Below is a small trained network, with its code and all its weights. Each question gives an input and a class and asks what happens when units are switched off, that is, made to give their printed mean instead of their output.

import numpy as np


def w(rows, s, z=0):
    codes = np.array(rows[::2]) - 128.0
    scale = np.full(codes.shape[1], s)
    scale[-1] = z or s
    return codes * scale


def norm(h):
    return h / np.sqrt((h * h).mean(-1, keepdims=True) + 1e-5)


def f(y):
    return np.maximum(y, 0)


def log_softmax(a):
    a = a - a.max(-1, keepdims=True)
    return a - np.log(np.exp(a).sum(-1, keepdims=True))


def net(x, mask):
    res = np.array(x, float).reshape(1, 7) / 4 @ E
    u = 0
    for l in range(4):
        y = f(norm(res) @ A[l][:, :-1].T + A[l][:, -1])
        res = res + np.where(mask[u : u + 8], y, B[l][:, -1]) @ B[l][:, :-1]
        u += 8
    return log_softmax(norm(res)[-1] @ U[:, :-1].T + U[:, -1])


A, B = {}, {}
E = w([
[129,128,129,129],'x0',
[132,123,126,128],'x1',
[239,245,177,229],'x2',
[125,128,129,127],'x3',
[198,48,255,88],'x4',
[211,203,60,10],'x5',
[126,131,133,125],'x6',
],0.0083)
A[0] = w([
[122,120,114,93,142],'L0N0',
[70,57,129,42,12],'L0N1',
[167,157,168,157,54],'L0N2',
[142,110,173,90,13],'L0N3',
[163,151,103,1,3],'L0N4',
[162,65,181,80,18],'L0N5',
[65,69,165,174,62],'L0N6',
[78,135,52,126,55],'L0N7',
],0.029,0.0029)
B[0] = w([
[156,128,90,109,169],'L0N0',
[181,122,137,3,251],'L0N1',
[182,154,166,72,189],'L0N2',
[84,184,83,164,169],'L0N3',
[127,34,140,215,252],'L0N4',
[24,197,139,160,205],'L0N5',
[133,44,101,200,220],'L0N6',
[36,182,127,129,222],'L0N7',
],0.038,0.015)
A[1] = w([
[33,199,124,149,50],'L1N0',
[77,183,103,149,21],'L1N1',
[253,215,187,119,35],'L1N2',
[180,116,170,102,120],'L1N3',
[164,25,108,229,103],'L1N4',
[83,159,144,127,93],'L1N5',
[142,119,167,25,56],'L1N6',
[100,126,164,91,5],'L1N7',
],0.021,0.002)
B[1] = w([
[57,223,122,156,218],'L1N0',
[68,165,122,129,179],'L1N1',
[171,104,77,3,198],'L1N2',
[121,153,74,130,165],'L1N3',
[171,41,254,182,253],'L1N4',
[101,166,121,152,166],'L1N5',
[192,143,4,126,183],'L1N6',
[135,142,123,125,149],'L1N7',
],0.029,0.015)
A[2] = w([
[115,80,187,169,153],'L2N0',
[186,190,196,73,183],'L2N1',
[63,254,159,200,75],'L2N2',
[133,143,164,120,42],'L2N3',
[151,143,127,71,223],'L2N4',
[194,54,175,209,128],'L2N5',
[126,131,161,80,3],'L2N6',
[206,162,74,39,125],'L2N7',
],0.023,0.002)
B[2] = w([
[128,138,216,124,219],'L2N0',
[192,113,86,73,158],'L2N1',
[95,238,106,106,246],'L2N2',
[173,146,123,136,132],'L2N3',
[100,80,101,109,171],'L2N4',
[128,33,211,172,249],'L2N5',
[184,129,107,121,137],'L2N6',
[36,24,3,166,220],'L2N7',
],0.034,0.016)
A[3] = w([
[121,83,154,155,62],'L3N0',
[15,93,130,92,108],'L3N1',
[157,125,137,12,111],'L3N2',
[144,134,164,35,35],'L3N3',
[28,48,69,248,145],'L3N4',
[153,150,122,149,2],'L3N5',
[182,161,118,136,81],'L3N6',
[211,114,143,171,6],'L3N7',
],0.018,0.003)
B[3] = w([
[146,125,165,104,182],'L3N0',
[215,190,166,123,206],'L3N1',
[123,105,82,175,150],'L3N2',
[107,104,121,153,130],'L3N3',
[252,158,144,117,250],'L3N4',
[146,164,115,141,128],'L3N5',
[133,153,168,78,128],'L3N6',
[110,89,163,114,154],'L3N7',
],0.032,0.013)
U = w([
[163,54,219,170,97],'0',
[167,58,7,47,87],'1',
[109,109,118,125,255],'2',
[72,233,121,122,69],'3',
],0.011,0.009)

Each question gives the input, the list of numbers given to net, and the class t.
The units are the neurons (one row each of A and B). Each row of codes is followed by its name. A weight is (code - 128) times the scale printed after its matrix; where a second scale follows, it is the last column's (A, B and U).
mask holds one flag per neuron, layer by layer. A switched-off neuron (its flag False) gives its mean, the last column of its row in B, instead of its output. The means were averaged over made-up inputs and are rounded, as every weight is.
A unit's drop is (log p(t) with every unit on - log p(t) with that unit switched off) / (log p(t) with every unit on - log p(t) with every unit switched off).
The circuit of an input: a set's keep is (log p(t) with only the set's units on - log p(t) with every unit switched off) / (log p(t) with every unit on - log p(t) with every unit switched off). Starting from the 12 units with the biggest drops (on a tie, the unit counted first), units are removed one at a time, each time the one whose removal leaves the highest keep (on an exact tie, the one counted first), for as long as the keep stays at least 0.8.
circuit, biggest first: the units of the circuit, biggest drop first
most important unit: the unit with the biggest drop
top k neurons: the k neurons with the biggest drops, biggest first
k most important neurons of layer l: the k neurons of layer l with the biggest drops, biggest first
drop when u is switched off: that unit's drop, to one decimal
input [-4,3,-4,6,6,-3,3], class 3: most important unit	L0N5
input [3,7,8,-4,0,6,-4], class 1: circuit, biggest first	L0N2, L1N2
input [2,2,-7,2,-7,-4,6], class 1: top 4 neurons	L0N1, L0N5, L0N4, L0N3
input [1,3,-6,-4,6,3,4], class 1: top 2 neurons	L0N1, L0N7
input [-7,7,-7,1,7,6,2], class 1: top 2 neurons	L0N1, L0N6
input [-7,-5,-7,2,8,6,-1], class 3: 2 most important neurons of layer 1	L1N2, L1N4
input [2,5,5,5,5,0,-8], class 1: top 3 neurons	L0N2, L0N7, L1N2
input [-7,-3,0,2,8,-5,-6], class 3: top 2 neurons	L0N5, L0N4
input [-4,6,2,5,8,6,-8], class 3: top 2 neurons	L0N5, L0N6
input [-4,-2,1,-3,-5,4,5], class 3: top 2 neurons	L0N7, L0N6
input [6,-4,-8,-3,6,6,-8], class 1: top 4 neurons	L0N1, L0N6, L1N4, L0N5
input [2,-3,-5,5,5,3,1], class 1: top 2 neurons	L0N1, L0N7
input [-3,4,8,-7,6,7,-7], class 1: top 2 neurons	L0N2, L0N6
input [1,-3,-6,-5,-7,0,-6], class 3: circuit, biggest first	L0N7
input [-6,3,-7,-7,8,2,5], class 3: top 4 neurons	L0N5, L0N3, L0N2, L1N2
input [-6,0,-8,2,-6,6,2], class 1: 4 most important neurons of layer 0	L0N1, L0N6, L0N5, L0N7
input [-3,-8,-4,-3,6,5,2], class 3: 2 most important neurons of layer 2	L2N5, L2N2
input [0,5,8,-3,-3,-6,-8], class 1: 2 most important neurons of layer 0	L0N4, L0N2
input [5,-2,-6,8,4,-1,-5], class 1: drop when L0N1 is switched off	1.4
input [-6,-1,8,-3,3,-4,-5], class 1: most important unit	L0N4
